Below is a small trained network, with its code and all its weights. Each question gives an input and a target symbol and asks what happens when units are switched off, that is, made to give their printed mean instead of their output.

import numpy as np


def w(rows, s, z=0):
    codes = np.array(rows[::2]) - 128.0
    scale = np.full(codes.shape[1], s)
    scale[-1] = z or s
    return codes * scale


def f(y):
    return np.maximum(y, 0)


def softmax(a):
    e = np.exp(a - a.max(-1, keepdims=True))
    return e / e.sum(-1, keepdims=True)


def log_softmax(a):
    a = a - a.max(-1, keepdims=True)
    return a - np.log(np.exp(a).sum(-1, keepdims=True))


def net(x, mask):
    ids = ['βθξφψω'.index(c) for c in x.split()]
    T = len(ids)
    res = E[ids] + P[:T]
    u = 0
    for l in range(2):
        r = res
        for j in range(3):
            rows = slice(2 * j, 2 * j + 2)
            q, k, v = (r @ M[l][rows].T for M in (Q, K, V))
            z = softmax(np.where(np.tri(T) > 0, q @ k.T / 2**0.5, -1e9)) @ v
            o = O[l][rows]
            res = res + np.where(mask[u + j], z, o[:, -1]) @ o[:, :-1]
        u += 3
        y = f(res @ A[l][:, :-1].T + A[l][:, -1])
        res = res + np.where(mask[u : u + 4], y, B[l][:, -1]) @ B[l][:, :-1]
        u += 4
    return log_softmax(res[-1] @ U[:, :-1].T + U[:, -1])


Q, K, V, O, A, B = {}, {}, {}, {}, {}, {}
E = w([
[182,203,167,188],'β',
[26,79,233,202],'θ',
[173,98,168,137],'ξ',
[63,105,132,248],'φ',
[147,120,26,107],'ψ',
[54,113,33,141],'ω',
],0.015)
P = w([
[137,90,78,250],'0',
[181,105,153,128],'1',
[125,109,102,205],'2',
[177,102,156,132],'3',
[98,134,79,79],'4',
[179,104,159,136],'5',
[95,146,91,89],'6',
[173,104,162,136],'7',
[90,157,100,94],'8',
[176,105,164,135],'9',
[80,171,113,97],'10',
[178,111,165,138],'11',
[73,182,121,101],'12',
[182,112,163,137],'13',
],0.013)
Q[0] = w([
[179,151,178,191],'0.h1',
[106,169,130,230],'0.h1',
[57,89,218,230],'0.h2',
[99,188,123,254],'0.h2',
[105,122,228,170],'0.h3',
[242,94,123,140],'0.h3',
],0.0085)
K[0] = w([
[145,172,164,163],'0.h1',
[116,152,141,178],'0.h1',
[55,117,211,168],'0.h2',
[58,32,112,148],'0.h2',
[134,126,204,132],'0.h3',
[254,126,113,151],'0.h3',
],0.01)
V[0] = w([
[109,253,75,160],'0.h1',
[27,102,116,104],'0.h1',
[171,246,117,123],'0.h2',
[64,183,141,113],'0.h2',
[183,114,143,107],'0.h3',
[62,137,150,107],'0.h3',
],0.0078)
O[0] = w([
[61,131,94,188,157],'0.h1',
[152,245,49,103,89],'0.h1',
[139,115,111,21,2],'0.h2',
[132,57,129,114,96],'0.h2',
[127,175,197,221,96],'0.h3',
[161,2,108,74,100],'0.h3',
],0.005,0.0048)
A[0] = w([
[166,133,155,254,74],'0.n1',
[236,52,113,110,168],'0.n2',
[181,174,112,209,251],'0.n3',
[47,154,62,135,158],'0.n4',
],0.011,0.0014)
B[0] = w([
[48,72,187,2,254],'0.n1',
[206,87,39,198,148],'0.n2',
[158,26,115,104,212],'0.n3',
[204,135,221,133,180],'0.n4',
],0.0084,0.013)
Q[1] = w([
[105,145,151,6],'1.h1',
[127,126,170,207],'1.h1',
[93,47,136,37],'1.h2',
[107,173,133,99],'1.h2',
[140,31,165,219],'1.h3',
[143,201,69,2],'1.h3',
],0.0094)
K[1] = w([
[142,115,198,115],'1.h1',
[81,157,100,186],'1.h1',
[52,66,208,46],'1.h2',
[156,157,158,75],'1.h2',
[61,7,222,76],'1.h3',
[219,233,25,141],'1.h3',
],0.011)
V[1] = w([
[173,198,90,65],'1.h1',
[105,200,203,77],'1.h1',
[163,181,157,110],'1.h2',
[208,197,2,169],'1.h2',
[140,71,185,152],'1.h3',
[49,48,187,146],'1.h3',
],0.0055)
O[1] = w([
[187,73,99,85,83],'1.h1',
[79,134,206,27,128],'1.h1',
[147,147,114,101,100],'1.h2',
[98,172,127,12,2],'1.h2',
[140,254,91,107,178],'1.h3',
[178,196,62,18,223],'1.h3',
],0.005,0.025)
A[1] = w([
[39,28,44,115,163],'1.n1',
[116,131,125,253,126],'1.n2',
[103,254,183,129,254],'1.n3',
[87,41,6,165,130],'1.n4',
],0.0082,0.0043)
B[1] = w([
[154,156,47,216,253],'1.n1',
[125,10,54,89,230],'1.n2',
[143,214,198,189,226],'1.n3',
[18,154,171,2,241],'1.n4',
],0.01,0.0038)
U = w([
[142,114,200,39,2],'β',
[55,254,211,134,186],'θ',
[224,101,112,207,200],'ξ',
[53,65,41,155,169],'φ',
[100,183,95,58,63],'ψ',
[167,234,117,203,226],'ω',
],0.0088,0.0043)

Each question gives the input, a string of symbols that net reads in full, and the target symbol t.
The units are the heads (2 rows each of Q, K, V and O) and the neurons (one row each of A and B). Each row of codes is followed by its name. A weight is (code - 128) times the scale printed after its matrix; where a second scale follows, it is the last column's (O, A, B and U).
mask holds one flag per unit, layer by layer, with each layer's heads first. A switched-off unit (its flag False) gives its mean, the last column of its rows in O or B, instead of its output. The means were averaged over made-up inputs and are rounded, as every weight is.
A unit's drop is (log p(t) with every unit on - log p(t) with that unit switched off) / (log p(t) with every unit on - log p(t) with every unit switched off).
The circuit of an input: a set's keep is (log p(t) with only the set's units on - log p(t) with every unit switched off) / (log p(t) with every unit on - log p(t) with every unit switched off). Starting from the 12 units with the biggest drops (on a tie, the unit counted first), units are removed one at a time, each time the one whose removal leaves the highest keep (on an exact tie, the one counted first), for as long as the keep stays at least 0.8.
units of the circuit, in order: the units of the circuit, biggest drop first
unit that matters most: the unit with the biggest drop
k most important neurons: the k neurons with the biggest drops, biggest first
k most important neurons of layer l: the k neurons of layer l with the biggest drops, biggest first
which heads matter: for each layer, one digit per head in row order, 1 if its drop is at least 0.15 and else 0, layers parted by /
input β φ θ ψ φ ω θ ξ ψ, target ξ: units of the circuit, in order -> [0.n1]
input ψ φ φ ψ ψ, target ω: units of the circuit, in order -> [0.n3, 0.n1]
input θ θ ξ φ ξ ω θ ω θ ξ ω ψ, target ψ: 3 most important neurons -> [0.n1, 0.n2, 1.n4]
input φ ψ ψ ξ β ψ φ, target ξ: units of the circuit, in order -> [0.n4, 0.n1, 1.h2]
input β ξ θ ψ ψ ψ φ ψ β, target ξ: which heads matter -> 100 / 010
input β β ω ξ ω, target ξ: 3 most important neurons -> [0.n4, 0.n1, 0.n3]
input β φ ω ψ θ ψ θ θ β, target ξ: units of the circuit, in order -> [1.n4, 1.h3]
input θ ψ θ θ ψ φ ξ, target φ: 2 most important neurons of layer 1 -> [1.n2, 1.n3]
input θ ω φ β φ, target ξ: 3 most important neurons of layer 0 -> [0.n4, 0.n1, 0.n2]
input β β ξ ω φ ω ψ φ ξ ψ θ, target φ: 2 most important neurons -> [1.n2, 0.n1]
input β ξ φ ω ξ φ ξ β φ, target ω: 4 most important neurons -> [0.n4, 0.n1, 0.n3, 1.n3]
input β φ θ θ β φ θ φ ω ψ θ θ ξ, target φ: 4 most important neurons -> [0.n4, 0.n3, 1.n2, 0.n2]
input ω ξ θ ω β ψ ξ ψ ω ψ β φ, target φ: 3 most important neurons -> [1.n1, 0.n4, 0.n3]
input φ φ ω ξ ξ β φ ψ ω β ψ, target ξ: units of the circuit, in order -> [1.h3, 0.n1]
input β ω φ θ θ θ, target θ: which heads matter -> 010 / 101
input ξ β ω ω, target ω: 2 most important neurons -> [0.n3, 0.n1]
input ξ ψ ω ψ ψ ξ θ ψ ξ, target ω: unit that matters most -> 1.h2
input θ θ β ξ θ, target ω: 3 most important neurons of layer 0 -> [0.n3, 0.n1, 0.n2]
input ξ φ ξ φ ξ, target ω: 3 most important neurons -> [0.n3, 0.n1, 1.n3]
input ξ ψ β ω β φ ω ω ω φ β β ω, target θ: most important neuron -> [0.n4]
input ψ φ φ ψ ψ φ θ θ β ξ ψ φ ψ, target θ: 2 most important neurons -> [0.n3, 0.n4]
input φ ξ θ β θ θ, target θ: which heads matter -> 000 / 101
input β ω ψ β, target β: units of the circuit, in order -> [0.n1, 0.n3]
